Below is a small trained network, with its code and all its weights. Each question gives an input and a class and asks what happens when units are switched off, that is, made to give their printed mean instead of their output.

import numpy as np


def w(rows, s, z=0):
    codes = np.array(rows[::2]) - 128.0
    scale = np.full(codes.shape[1], s)
    scale[-1] = z or s
    return codes * scale


def f(y):
    return np.maximum(y, 0)


def log_softmax(a):
    a = a - a.max(-1, keepdims=True)
    return a - np.log(np.exp(a).sum(-1, keepdims=True))


def net(x, mask):
    res = np.array(x, float).reshape(1, 3) / 4 @ E
    y = f(res @ A[0][:, :-1].T + A[0][:, -1])
    res = res + np.where(mask, y, B[0][:, -1]) @ B[0][:, :-1]
    return log_softmax(res[-1] @ U[:, :-1].T + U[:, -1])


A, B = {}, {}
E = w([
[249,168,119,191,20,199,137],'x0',
[185,22,198,34,153,217,118],'x1',
[152,169,31,81,232,165,204],'x2',
],0.011)
A[0] = w([
[57,91,240,172,44,107,68,93],'neuron 1',
[121,144,55,101,171,148,190,113],'neuron 2',
[7,79,85,125,212,122,74,157],'neuron 3',
[66,151,58,194,112,86,174,10],'neuron 4',
[71,197,61,200,95,67,103,89],'neuron 5',
[207,136,81,205,75,212,165,190],'neuron 6',
[167,152,78,85,153,132,217,43],'neuron 7',
[52,143,117,26,120,66,170,78],'neuron 8',
[172,34,219,52,148,204,124,138],'neuron 9',
[33,46,122,91,175,82,114,62],'neuron 10',
],0.011)
B[0] = w([
[27,191,94,167,240,225,139,222],'neuron 1',
[99,151,166,180,255,171,124,177],'neuron 2',
[146,205,195,163,51,99,146,228],'neuron 3',
[191,98,32,109,120,164,103,167],'neuron 4',
[200,64,28,37,181,95,110,204],'neuron 5',
[109,174,162,251,60,80,125,240],'neuron 6',
[127,163,134,152,173,229,135,158],'neuron 7',
[185,139,163,203,95,153,122,179],'neuron 8',
[170,173,10,69,148,56,125,250],'neuron 9',
[142,151,76,232,35,142,68,201],'neuron 10',
],0.0097,0.02)
U = w([
[160,161,154,174,27,142,102,119],'0',
[94,157,147,137,220,234,127,125],'1',
[186,136,72,69,130,83,105,109],'2',
[92,155,186,136,152,4,174,251],'3',
[147,111,213,96,114,111,136,103],'4',
[123,52,162,81,35,119,157,101],'5',
[179,93,236,92,131,93,84,107],'6',
],0.012,0.022)

Each question gives the input, the list of numbers given to net, and the class t.
The units are the neurons (one row each of A and B). Each row of codes is followed by its name. A weight is (code - 128) times the scale printed after its matrix; where a second scale follows, it is the last column's (A, B and U).
mask holds one flag per neuron, in row order. A switched-off neuron (its flag False) gives its mean, the last column of its row in B, instead of its output. The means were averaged over made-up inputs and are rounded, as every weight is.
A unit's drop is (log p(t) with every unit on - log p(t) with that unit switched off) / (log p(t) with every unit on - log p(t) with every unit switched off).
The circuit of an input: a set's keep is (log p(t) with only the set's units on - log p(t) with every unit switched off) / (log p(t) with every unit on - log p(t) with every unit switched off). Starting from all 10 units, units are removed one at a time, each time the one whose removal leaves the highest keep (on an exact tie, the one counted first), for as long as the keep stays at least 0.8.
units of the circuit, in order: the units of the circuit, biggest drop first
most important unit: the unit with the biggest drop
k most important neurons: the k neurons with the biggest drops, biggest first
drop when u is switched off: that unit's drop, to one decimal
input [6,4,-7], class 1: 2 most important neurons	[neuron 1; neuron 3]
input [-2,-8,-4], class 2: units of the circuit, in order	[neuron 5]
input [-1,4,2], class 2: units of the circuit, in order	[neuron 6; neuron 1]
input [-8,3,-8], class 0: 2 most important neurons	[neuron 10; neuron 3]
input [1,-8,8], class 1: 3 most important neurons	[neuron 2; neuron 7; neuron 9]
input [-8,7,7], class 0: 2 most important neurons	[neuron 10; neuron 3]
input [6,-5,8], class 1: 2 most important neurons	[neuron 2; neuron 7]
input [6,-7,-7], class 1: 2 most important neurons	[neuron 1; neuron 9]
input [-8,-3,-8], class 0: 3 most important neurons	[neuron 10; neuron 3; neuron 2]
input [5,-6,-4], class 2: 3 most important neurons	[neuron 5; neuron 3; neuron 10]
input [-6,4,-6], class 0: 3 most important neurons	[neuron 10; neuron 3; neuron 2]
input [5,6,5], class 2: 2 most important neurons	[neuron 9; neuron 1]
input [0,-1,0], class 3: 3 most important neurons	[neuron 10; neuron 1; neuron 9]
input [-2,-7,5], class 2: 3 most important neurons	[neuron 5; neuron 1; neuron 4]
input [2,-8,8], class 1: units of the circuit, in order	[neuron 2]
input [-7,-5,-5], class 0: 2 most important neurons	[neuron 3; neuron 10]
input [-4,0,-1], class 0: drop when neuron 3 is switched off	0.0
input [-6,-2,-2], class 0: drop when neuron 3 is switched off	0.0
input [2,8,-3], class 2: drop when neuron 9 is switched off	0.9
input [-1,7,5], class 2: most important unit	neuron 9
